Here is a tiny trained network, its code and every weight. The questions are about switching its units off for an input and a class, where a switched-off unit gives its printed mean instead of its output.

import numpy as np


def w(rows, s, z=0):
    codes = np.array(rows[::2]) - 128.0
    scale = np.full(codes.shape[1], s)
    scale[-1] = z or s
    return codes * scale


def norm(h):
    return h / np.sqrt((h * h).mean(-1, keepdims=True) + 1e-5)


def f(y):
    return y / 2 * (1 + np.tanh(0.7978845608 * (y + 0.044715 * y**3)))


def log_softmax(a):
    a = a - a.max(-1, keepdims=True)
    return a - np.log(np.exp(a).sum(-1, keepdims=True))


def net(x, mask):
    res = np.array(x, float).reshape(1, 4) / 4 @ E
    u = 0
    for l in range(4):
        y = f(norm(res) @ A[l][:, :-1].T + A[l][:, -1])
        res = res + np.where(mask[u : u + 4], y, B[l][:, -1]) @ B[l][:, :-1]
        u += 4
    return log_softmax(norm(res)[-1] @ U[:, :-1].T + U[:, -1])


A, B = {}, {}
E = w([
[155,151,224,104,144],'x0',
[156,166,153,162,21],'x1',
[136,101,139,135,127],'x2',
[189,65,89,1,163],'x3',
],0.0077)
A[0] = w([
[69,129,174,155,165,56],'0.n1',
[88,112,96,120,128,63],'0.n2',
[254,120,103,103,62,2],'0.n3',
[136,132,167,95,161,201],'0.n4',
],0.0097,0.0016)
B[0] = w([
[138,198,136,163,158,181],'0.n1',
[115,112,120,128,162,145],'0.n2',
[8,161,146,116,113,252],'0.n3',
[159,118,135,102,159,196],'0.n4',
],0.017,0.0037)
A[1] = w([
[128,187,65,255,119,52],'1.n1',
[158,154,123,127,70,151],'1.n2',
[119,114,139,237,247,10],'1.n3',
[61,187,174,218,122,81],'1.n4',
],0.0093,0.0013)
B[1] = w([
[78,59,151,111,117,223],'1.n1',
[109,137,154,112,73,133],'1.n2',
[24,249,93,73,69,211],'1.n3',
[220,83,100,86,155,255],'1.n4',
],0.012,0.006)
A[2] = w([
[118,171,110,174,195,98],'2.n1',
[237,135,151,147,54,165],'2.n2',
[134,87,130,114,231,67],'2.n3',
[160,144,247,95,155,249],'2.n4',
],0.016,0.002)
B[2] = w([
[184,18,181,131,47,156],'2.n1',
[80,98,95,221,174,196],'2.n2',
[184,72,74,122,187,196],'2.n3',
[197,252,100,213,149,254],'2.n4',
],0.011,0.0073)
A[3] = w([
[180,162,228,70,163,130],'3.n1',
[142,200,254,143,116,65],'3.n2',
[218,202,169,125,81,105],'3.n3',
[136,23,188,160,96,3],'3.n4',
],0.016,0.0033)
B[3] = w([
[174,247,234,97,119,203],'3.n1',
[194,148,140,139,2,239],'3.n2',
[61,56,141,66,148,255],'3.n3',
[134,63,222,122,139,150],'3.n4',
],0.021,0.0059)
U = w([
[20,132,78,106,108,216],'0',
[164,196,204,113,60,239],'1',
[151,70,46,111,189,70],'2',
[216,180,138,104,213,4],'3',
[109,43,201,172,109,67],'4',
[166,164,124,254,139,91],'5',
],0.018,0.0015)

Each question gives the input, the list of numbers given to net, and the class t.
The units are the neurons (one row each of A and B). Each row of codes is followed by its name. A weight is (code - 128) times the scale printed after its matrix; where a second scale follows, it is the last column's (A, B and U).
mask holds one flag per neuron, layer by layer. A switched-off neuron (its flag False) gives its mean, the last column of its row in B, instead of its output. The means were averaged over made-up inputs and are rounded, as every weight is.
A unit's drop is (log p(t) with every unit on - log p(t) with that unit switched off) / (log p(t) with every unit on - log p(t) with every unit switched off).
The circuit of an input: a set's keep is (log p(t) with only the set's units on - log p(t) with every unit switched off) / (log p(t) with every unit on - log p(t) with every unit switched off). Starting from the 12 units with the biggest drops (on a tie, the unit counted first), units are removed one at a time, each time the one whose removal leaves the highest keep (on an exact tie, the one counted first), for as long as the keep stays at least 0.8.
units of the circuit, in order: the units of the circuit, biggest drop first
k most important neurons: the k neurons with the biggest drops, biggest first
top k neurons in layer l: the k neurons of layer l with the biggest drops, biggest first
input [-6,5,0,0], class 4: most important neuron	(1.n3)
input [-7,6,-3,0], class 4: units of the circuit, in order	(1.n3 2.n4)
input [3,5,-7,0], class 5: units of the circuit, in order	(2.n2 1.n3)
input [-8,-3,1,1], class 2: top 2 neurons in layer 0	(0.n1 0.n3)
input [6,3,-5,0], class 5: 2 most important neurons	(1.n3 2.n2)
input [3,3,-4,-7], class 5: 2 most important neurons	(2.n2 1.n4)
input [7,1,-6,-6], class 5: 2 most important neurons	(1.n4 2.n2)
input [-2,5,2,2], class 0: 2 most important neurons	(0.n3 2.n4)
input [5,0,1,4], class 3: 3 most important neurons	(1.n3 0.n4 2.n3)
input [0,1,-7,4], class 0: 2 most important neurons	(0.n3 0.n1)
input [-3,0,4,5], class 2: 2 most important neurons	(1.n3 3.n1)
input [0,-2,7,4], class 2: 2 most important neurons	(2.n3 3.n1)
input [0,-1,-6,-4], class 0: 2 most important neurons	(1.n3 3.n1)
input [6,-3,-3,2], class 3: units of the circuit, in order	(2.n3)
input [-6,0,2,-5], class 0: 2 most important neurons	(1.n3 2.n1)
input [0,-3,0,5], class 2: top 2 neurons in layer 1	(1.n4 1.n2)
input [-2,0,-7,-4], class 0: top 3 neurons in layer 2	(2.n1 2.n3 2.n2)
input [-1,-2,6,7], class 2: top 2 neurons in layer 2	(2.n3 2.n4)
input [0,7,3,0], class 4: top 2 neurons in layer 2	(2.n4 2.n2)
input [-8,5,-2,1], class 0: units of the circuit, in order	(3.n2)
input [-6,1,-2,-2], class 4: top 2 neurons in layer 1	(1.n1 1.n3)
